Each row is followed by its class. Each block has new classes.
[-9, 14, 20, -1, -3, 11, -8, 0, -9, -12, 3, -4, -18, 13, 8, 57, -15, -4, 4, 1, 7, -5, -24, -1, -1, -12, -21, -7, 8, 32, -7, 25, -10, -3, 5, -3, 0, -2, -2, -3, -3, -6, -4, 5, 0, 5, -20, -1, 1, 3, 1, 15, 8, 10, -9, 7, -2] : F
[-14, 10, -8, 1, 11, 3, -10, -27, -17, -1, 7, -16, -10, 8, 6, 68, -2, -3, -2, 12, -15, 21, -18, -6, 0, -8, -9, 10, 0, -1, -10, -9, -11, -14, 0, 1, -12, 20, -3, 5, 3, -9, -8, 3, 40, 10, -23, 2, -1, -1, 5, 15, 9, 5, 1, -4, -11] : B
[-2, 4, 9, 23, 5, 7, -10, 13, 12, -4, 5, -6, 29, -6, 2, -18, -7, 10, -6, 31, -12, 17, -4, 0, 3, -15, 16, -1, 4, 2, -6, 3, 1, 7, -6, 13, -5, 3, -7, 6, -11, 0, -9, 0, -3, -23, 23, 4, 11, 2, -9, -3, 5, 0, 0, 6, 2] : R
[-19, -9, -29, 10, -11, -7, -1, -27, -29, 8, 0, 2, -8, 13, -2, 49, -4, -8, -1, -21, -9, 43, -39, 1, 3, -58, -29, 3, 27, -19, -16, 21, 8, 6, 3, -12, 6, 10, 8, 1, 8, -12, 12, 13, 5, -2, -30, 2, -8, -2, 3, 10, -3, -23, -11, -14, 4] : F
[9, -12, -39, 2, 2, -12, -5, -17, -14, 1, 4, 3, -47, 2, 11, 0, 5, -1, -3, -36, -3, 10, -10, 0, -1, 10, -5, -3, 1, -4, -17, -43, -12, -13, 2, -15, -6, 36, -5, -10, -7, -7, 6, -9, -2, 6, -33, -5, -14, 1, -2, 27, 4, -3, 1, 11, 3] : B
[-14, -9, 18, -5, 8, 1, -5, 6, 8, -14, 3, -17, 6, 7, -5, -24, -1, 4, -9, 30, -6, 10, -8, -18, 1, -8, -11, -9, 2, 31, 2, 13, -15, -3, -2, 9, 1, -6, -1, 4, 2, 3, -9, -3, 1, -11, 11, -5, 6, 1, 2, -4, 8, -5, 8, 14, -5] : R
[7, 13, 6, -7, 5, 0, -5, 17, 0, -13, 5, 7, 11, 1, 2, 27, 5, -6, 10, -32, 12, -35, 6, -1, 1, 25, -2, -7, -25, 32, -8, -3, -7, -4, 6, -22, -5, -7, -2, 1, -2, 4, -3, 5, 1, 17, -6, 1, -10, -8, -11, 29, 3, 16, 8, 12, 7] : K
[-1, 37, 32, 18, 10, 10, -21, 19, 7, -10, 13, -31, 68, -7, 2, 0, -15, 7, -6, 6, -19, -12, -21, 2, 7, 10, 19, -1, -4, 15, -6, -22, 0, -1, -2, -13, -9, -26, -9, 6, -10, 1, -17, -10, 7, -27, 1, 8, 23, 2, 0, 7, 11, -7, 9, -7, -23] : R
[10, 16, 29, 2, 2, 12, -14, 9, 30, -4, -29, -16, 34, 5, -8, -12, -5, 5, -13, 4, -5, -7, -11, 4, 0, -27, 1, 25, 2, -14, -10, 20, 1, -4, 5, 20, 2, -27, 0, 6, -3, -5, -26, 9, 11, -8, -28, 2, 17, -7, 6, 1, 3, 7, -7, -12, 2] : R
[-3, 0, -12, 1, 5, 0, -29, -16, -2, -2, 1, -15, 4, 5, 0, -23, 2, -1, -5, -11, -3, 11, -8, -4, 3, 6, 6, 6, -2, -16, -19, -19, 6, -13, 0, -1, -4, 2, 4, -6, -3, -4, 0, 1, 0, -13, -27, 2, 7, 3, -2, 20, -1, 0, 1, -5, -5] : B
[-5, 11, 35, 5, 7, 26, -7, 22, 1, -4, 0, -7, 38, -7, 1, 47, -10, 6, -3, 34, 1, -15, 4, 0, 0, -1, 5, 7, -9, 26, 15, 35, -1, 6, -7, 10, -10, -21, 5, 9, -4, 7, -16, 31, 2, 0, 39, 11, 17, -3, -2, -5, 1, 13, -2, -1, -11] : R
[-1, 12, 44, 6, 2, 5, -4, 20, 11, -8, 1, -4, 25, 3, -18, -6, -2, 9, -1, 16, 2, -27, -9, -3, 4, -6, 5, -8, 13, 22, 1, 20, -4, 3, -2, 3, 1, -21, 10, 8, -3, -2, -8, 2, 14, -10, 10, 5, 11, -3, 1, -8, 3, 3, -8, 9, 9] : L
[16, -12, -35, -3, 2, 1, -10, 8, 6, -7, 5, 7, -1, 2, 9, -33, -4, 7, 5, -44, 9, 1, 5, 1, 1, 46, 3, 2, -19, -13, -6, -35, 3, -5, 8, -23, -3, 16, -13, -2, -1, -4, 5, 11, -2, 18, -34, -2, -15, 1, -3, 53, -13, -2, 4, 3, 1] : B
[-1, 13, 20, 1, -3, -6, -15, 21, 4, -26, 1, -3, -52, 22, -3, -63, 1, -1, -4, 3, 29, -1, -49, 2, 1, 19, -24, -26, 25, 40, -20, 53, -23, 0, 5, -6, 8, 12, 5, 9, -16, -11, -1, 8, 2, -16, -27, -8, 19, 2, -2, 31, 2, -2, -1, 8, 21] : L
[7, 42, 15, -26, 9, 5, -4, -10, 5, 0, -7, -20, 21, 10, 0, 9, 16, -1, 5, -32, 14, -42, -15, -5, -3, -8, 1, -3, 2, 11, -6, -21, -7, -18, -1, 2, 6, -21, 5, 3, -5, -4, -6, -9, 15, 7, -38, -2, 4, 3, 21, -8, 4, 17, 6, 2, -5] : K
[-13, 4, 33, 6, 6, 7, -14, 2, -8, 3, 0, -16, 15, -5, 5, 68, 8, 6, 0, 23, -9, -24, -7, -20, 7, -2, 16, -10, 0, 7, 4, 17, -9, 8, -5, 20, -12, -3, 0, 10, -1, -7, -15, -3, -2, -6, -1, 6, 15, -1, 2, 1, 8, 22, -13, -2, 0] : R
[6, -2, -20, -6, 2, 2, -3, -6, 7, -1, -7, -12, 13, -1, 3, -21, -3, 1, 0, 8, -8, 19, 11, -3, 3, 17, 9, 4, -12, -12, 1, -14, -2, -11, -4, 3, -4, 9, 1, -2, 8, 3, -8, -7, -2, -6, -12, -4, 2, -1, 0, 6, 0, 3, 16, 1, -13] : B
[10, 9, -27, -1, -2, 5, -7, 6, 3, -8, 4, 1, 32, 3, -8, 2, -4, -5, -7, -32, -7, -11, -12, -4, 0, -60, -8, -3, 9, -4, -12, -29, -3, -9, -12, 4, -7, 0, 8, 0, 2, -9, -4, -1, 3, 10, -23, -9, 13, 4, -20, -5, 8, -9, 68, 3, 8] : F
[0, 0, -24, -2, 7, 1, -13, -18, -1, 1, 11, -18, 8, 4, 7, -46, -2, 4, -14, -9, 1, 28, -21, -2, -1, 14, 9, -4, 0, -10, -20, -30, -2, -15, 2, -1, -4, 22, -34, 2, -3, -10, 2, -4, 2, -9, -33, 3, 3, 6, 1, 23, 2, -18, -6, 0, 2] : B
[5, 26, 23, -19, -2, 1, -8, 14, 18, -10, -1, -6, 21, 12, -13, -59, 3, 6, -3, -18, 10, -34, -17, -6, 1, -12, 5, -17, 10, 14, -5, 14, -8, -4, -4, 2, 4, -22, -2, 0, -1, -1, -2, -1, 8, -8, -20, 0, 13, 3, -3, -7, 2, 6, 10, -3, 13] : L
[-21, 9, 9, 1, -2, -3, 3, -18, -33, 14, -17, 4, 11, -18, 1, 68, 3, -8, 4, -5, -6, -20, -18, 1, -3, -67, -23, 10, 6, 30, -1, 9, -8, 3, -1, 2, -5, -15, 7, 7, 2, -6, 1, -4, 7, 15, 3, 2, 10, -2, 6, -6, 10, 12, -10, -3, -4] : F
[-1, 1, -38, -14, 9, -4, -8, -36, -10, -7, -3, -4, -61, 9, 4, 20, 10, -6, -6, -28, 2, 23, -22, -5, -5, 18, -11, -9, 4, -10, -20, -28, -9, -19, -1, -9, 1, 32, -4, 2, 3, -11, 12, 8, -1, 0, -49, -5, -10, 14, -2, 32, 3, 1, 0, 6, -1] : B
[2, -10, -42, 0, -10, -7, -2, -15, -8, -5, 9, 6, -21, -1, 11, 44, 2, -10, 3, -8, -4, 26, 15, -4, -3, 54, 3, 8, -28, -3, -5, -28, -9, -2, 3, -15, -3, 30, -11, -4, 12, 7, 3, -4, -18, 21, -1, 0, -22, 2, -1, 36, 9, 5, 6, 15, -1] : B
[-1, 13, 31, -9, 1, 4, -3, 12, 8, -7, -2, -6, -8, 14, 1, -5, 8, 1, -1, 2, 8, -33, -8, -9, 5, 21, 5, -9, -3, 19, 0, 4, -14, -5, -1, -2, -2, -8, 1, 4, -6, -3, -3, -7, 11, -10, -9, 2, 11, 7, 4, -9, 6, 9, -1, -4, 5] : L
[-11, 16, 1, 14, 8, 18, -16, 1, -5, -9, 16, -30, 63, 1, 7, -4, -7, 8, -20, 22, -12, 38, -19, -1, 2, -35, 6, 6, 11, -12, -8, 6, 1, -7, -9, 20, -4, -3, -2, 6, 3, -4, -16, 2, 0, -24, -2, 4, 15, -2, 1, -3, 3, -17, 1, -5, -14] : R
[-14, 20, 23, -2, -3, 5, -10, -13, -21, -2, -3, -11, 34, 2, 2, 68, -6, -7, 3, 10, 4, -3, -28, 2, 3, -27, -19, 4, 8, 12, -7, 25, -3, 2, -1, -1, -7, -1, 7, 10, -2, 39, -11, 3, 8, -5, -11, 3, 12, -6, 9, 3, 5, -3, -2, -6, -22] : F
[-17, -8, -60, 26, -8, -2, -8, -21, -35, 1, 14, -3, 48, 1, 8, 68, -16, -14, -3, -27, -25, 55, -28, 2, 0, -42, -29, 9, -4, -6, -26, -9, -4, 6, 1, -25, -7, 25, -7, 7, 7, -10, -4, 12, -9, 11, -16, 0, -13, 1, -10, 42, 4, -35, -4, -6, -9] : B
[7, 4, 11, 0, -3, 23, -3, 0, 12, 36, -14, -19, 68, -9, 2, -2, -21, 13, -1, -11, -19, -25, 32, 2, 5, -41, 30, 25, -10, -66, 25, -40, 27, -4, -15, 23, -6, -58, -8, -3, 14, 3, -10, 4, 9, -7, 3, 3, 18, 4, 3, -37, -2, 2, -13, -42, -23] : R
[1, 12, 19, 0, -8, 6, 3, 20, 1, -1, -3, -1, 36, 1, -5, 18, -6, 12, -1, -17, 3, -45, -8, 1, 1, -38, -2, -1, 5, 9, 2, 3, 6, 2, -11, 5, 3, -25, 6, 1, -9, -25, -4, 5, 11, 5, -15, 4, 12, -2, 1, -9, -2, -6, -10, -8, 11] : L
[15, 2, -29, -5, 9, -6, -6, 1, 17, -13, 13, -4, -17, 0, 7, -59, 4, 3, -6, -3, -2, 9, 16, -6, -4, 23, 18, -1, -15, 12, -15, -46, -13, -18, -5, 2, -3, 32, -13, -12, -3, 2, -3, -11, -9, 2, -2, -6, -7, 3, -9, 13, 7, 4, 11, 26, 1] : B

Each row is followed by its class.
[18, -5, 19, -5, -3, -8, -13, -1, 2, 1, 7, -2, -14, 83, -12, 14, 14, 29, -21, -13, -6, 13, 7, 6, -3, 28, -19, -24, 12, 43, 2, 1, -4, 10, -9, 7, 5, -9, -12, -5, -12, -3, 4, -6, 3, -4, -18, -1, 2, -20, 8, 48, -20, -16, 1, 17, 13] : J443
[17, -5, 33, -6, -3, 2, -30, 4, 13, 3, 7, -11, -8, 92, 7, 15, 15, 49, -20, 4, -13, 17, -8, 0, -7, -6, -33, -30, 19, 58, 20, 0, -2, 15, 2, 5, 4, 2, -27, -8, -23, -1, 16, 8, -9, -9, -10, -7, 6, -29, 18, 52, -27, -3, -9, -13, 14] : J443
[-1, -13, 1, 10, 0, 11, -23, -36, -8, 15, -34, 15, -6, 64, 55, 14, -4, 15, -40, 5, -3, 10, -35, -16, -7, 64, -26, -7, 9, 96, -24, 13, 6, 4, 1, 8, -16, 8, -41, -6, -12, -9, 9, 17, -42, -7, -3, -2, -13, -18, 13, 56, -1, 21, 5, 17, 4] : J92
[-3, -21, -2, 3, 8, -5, -21, -30, -8, 8, -34, 19, -9, 35, -13, 17, 6, 51, -23, -19, 2, 40, 6, 8, -3, 8, -14, 17, 41, 96, -1, 5, 5, -8, 2, 5, -8, -3, -32, -7, 5, 6, -1, 8, -19, -14, -12, -23, -9, -2, 6, 74, -8, 29, -1, 15, 0] : J31
[7, -16, -6, -2, 6, -12, -10, -17, -8, 6, -22, 36, -9, 32, -43, 0, -6, 33, -10, -17, 1, 36, -17, 2, -12, 19, 12, 43, 19, 56, 8, -1, 0, -10, 4, 4, -15, -14, -10, -3, 18, 1, -5, 4, -14, -12, -9, -38, -8, 17, -5, 52, -3, 11, -4, 14, 1] : J749
